Below is a small trained network, with its code and all its weights. Each question gives an input and a class and asks what happens when units are switched off, that is, made to give their printed mean instead of their output.

import numpy as np


def w(rows, s, z=0):
    codes = np.array(rows[::2]) - 128.0
    scale = np.full(codes.shape[1], s)
    scale[-1] = z or s
    return codes * scale


def norm(h):
    return h / np.sqrt((h * h).mean(-1, keepdims=True) + 1e-5)


def f(y):
    return y / 2 * (1 + np.tanh(0.7978845608 * (y + 0.044715 * y**3)))


def log_softmax(a):
    a = a - a.max(-1, keepdims=True)
    return a - np.log(np.exp(a).sum(-1, keepdims=True))


def net(x, mask):
    res = np.array(x, float).reshape(1, 8) / 4 @ E
    u = 0
    for l in range(2):
        y = f(norm(res) @ A[l][:, :-1].T + A[l][:, -1])
        res = res + np.where(mask[u : u + 5], y, B[l][:, -1]) @ B[l][:, :-1]
        u += 5
    return log_softmax(norm(res)[-1] @ U[:, :-1].T + U[:, -1])


A, B = {}, {}
E = w([
[128,130,122,129,121,127,131,126,131,131,128,131],'x0',
[24,63,158,215,156,133,99,110,159,184,173,202],'x1',
[120,216,129,245,126,153,120,239,101,125,98,99],'x2',
[71,99,248,98,194,153,83,186,86,221,18,21],'x3',
[98,169,112,108,36,188,164,89,184,224,118,78],'x4',
[95,34,152,161,52,31,206,163,68,165,193,67],'x5',
[152,134,179,134,150,155,104,86,88,123,175,129],'x6',
[254,137,156,192,188,77,122,120,240,207,121,63],'x7',
],0.0058)
A[0] = w([
[72,187,159,99,16,192,149,80,128,166,117,132,63],'L0N0',
[84,68,122,48,129,119,144,3,153,109,104,129,52],'L0N1',
[39,80,121,168,109,131,69,130,173,177,118,206,89],'L0N2',
[77,218,87,207,127,212,139,177,59,131,164,95,95],'L0N3',
[143,176,134,94,144,202,39,136,194,110,88,197,3],'L0N4',
],0.0066,0.003)
B[0] = w([
[200,78,192,127,178,86,204,144,177,95,78,163,209],'L0N0',
[75,222,100,125,161,75,92,202,136,95,136,35,250],'L0N1',
[172,157,149,157,130,216,161,33,64,76,151,58,232],'L0N2',
[84,146,99,106,142,46,84,139,165,59,121,77,253],'L0N3',
[124,171,171,87,69,83,146,195,45,253,211,151,254],'L0N4',
],0.012,0.0033)
A[1] = w([
[77,61,185,74,154,204,50,179,109,172,24,56,2],'L1N0',
[47,107,119,77,182,136,157,167,23,44,80,209,136],'L1N1',
[188,125,70,37,58,137,128,157,73,99,32,102,115],'L1N2',
[87,81,90,2,178,112,130,29,129,158,136,129,34],'L1N3',
[170,162,131,95,179,69,111,127,199,96,72,82,224],'L1N4',
],0.0073,0.004)
B[1] = w([
[179,113,7,93,96,117,104,116,129,94,153,179,179],'L1N0',
[149,114,155,123,151,160,186,124,221,206,121,128,222],'L1N1',
[82,147,132,197,112,194,123,92,66,138,136,107,188],'L1N2',
[101,192,128,190,176,28,85,115,138,89,39,94,134],'L1N3',
[103,79,160,152,172,151,116,124,147,121,163,149,254],'L1N4',
],0.014,0.0073)
U = w([
[109,106,134,105,146,170,122,151,139,147,178,99,241],'0',
[148,104,154,115,174,168,150,149,191,191,120,118,180],'1',
[50,243,95,123,209,21,47,171,172,50,39,16,49],'2',
[115,145,147,185,115,255,92,25,7,118,123,81,52],'3',
[83,101,183,50,5,43,127,186,45,212,156,148,193],'4',
[118,102,124,116,143,167,130,158,137,149,165,128,153],'5',
[164,107,19,73,57,137,95,102,172,68,116,215,78],'6',
[213,82,213,128,195,122,180,153,208,166,46,190,3],'7',
],0.0089,0.0067)

Each question gives the input, the list of numbers given to net, and the class t.
The units are the neurons (one row each of A and B). Each row of codes is followed by its name. A weight is (code - 128) times the scale printed after its matrix; where a second scale follows, it is the last column's (A, B and U).
mask holds one flag per neuron, layer by layer. A switched-off neuron (its flag False) gives its mean, the last column of its row in B, instead of its output. The means were averaged over made-up inputs and are rounded, as every weight is.
A unit's drop is (log p(t) with every unit on - log p(t) with that unit switched off) / (log p(t) with every unit on - log p(t) with every unit switched off).
The circuit of an input: a set's keep is (log p(t) with only the set's units on - log p(t) with every unit switched off) / (log p(t) with every unit on - log p(t) with every unit switched off). Starting from all 10 units, units are removed one at a time, each time the one whose removal leaves the highest keep (on an exact tie, the one counted first), for as long as the keep stays at least 0.8.
circuit, biggest first: the units of the circuit, biggest drop first
unit that matters most: the unit with the biggest drop
top k neurons: the k neurons with the biggest drops, biggest first
k most important neurons of layer l: the k neurons of layer l with the biggest drops, biggest first
input [7,-6,-7,-2,1,-8,-2,-1], class 4: top 3 neurons : [L0N4; L0N3; L0N2]
input [2,-5,-8,1,-1,7,-6,-5], class 2: unit that matters most : L1N3
input [5,2,0,5,-6,-7,0,5], class 4: circuit, biggest first : [L0N4; L1N1]
input [6,-7,-6,5,-8,8,7,-8], class 1: top 3 neurons : [L1N1; L0N4; L0N2]
input [1,5,2,4,-2,-7,1,5], class 4: circuit, biggest first : [L0N4; L1N1]
input [-1,-8,-1,8,-1,0,6,4], class 3: circuit, biggest first : [L1N2; L1N1]
input [-5,7,-2,-5,-8,3,-6,-1], class 7: 2 most important neurons of layer 0 : [L0N4; L0N1]
input [-5,8,-6,-2,-6,5,3,-8], class 1: 2 most important neurons of layer 1 : [L1N1; L1N2]
input [3,5,5,0,7,-1,-5,-3], class 7: top 3 neurons : [L0N0; L0N1; L1N2]
input [0,-8,-3,-6,-8,-5,0,-1], class 3: top 2 neurons : [L1N2; L0N0]
input [3,0,7,3,8,0,6,7], class 7: circuit, biggest first : [L0N1; L1N2]
input [0,1,-4,-7,8,3,1,0], class 7: 2 most important neurons of layer 1 : [L1N2; L1N0]
input [-5,-7,4,-3,8,-1,-4,-2], class 7: 2 most important neurons of layer 0 : [L0N0; L0N2]
input [-1,4,-1,-5,7,-3,-2,-2], class 7: unit that matters most : L0N0
input [-1,5,4,3,4,0,-3,0], class 3: 2 most important neurons of layer 1 : [L1N1; L1N3]
input [-4,0,8,-8,-2,-5,7,3], class 2: top 2 neurons : [L0N3; L1N1]
input [6,4,-1,7,-2,6,6,-7], class 1: top 2 neurons : [L1N1; L0N4]
input [0,-3,8,5,5,5,8,-7], class 2: 2 most important neurons of layer 0 : [L0N3; L0N4]
input [3,2,5,-4,-2,-4,0,-4], class 2: top 3 neurons : [L0N3; L1N4; L0N0]
input [0,-2,-4,8,5,-6,5,4], class 6: top 2 neurons : [L1N0; L1N1]
input [-6,7,1,-6,5,5,-5,-7], class 1: circuit, biggest first : [L0N0; L1N1]
input [-6,1,-8,-8,5,-6,7,4], class 2: unit that matters most : L1N3
input [4,8,4,-5,3,-8,6,7], class 3: circuit, biggest first : [L0N2; L1N1]
input [5,7,-5,7,2,-7,-6,0], class 3: top 2 neurons : [L0N2; L1N1]
input [0,7,-6,-8,0,2,-2,-8], class 1: top 3 neurons : [L1N1; L1N0; L0N3]
input [-1,8,-3,5,-6,0,6,7], class 3: top 3 neurons : [L1N1; L0N2; L0N0]
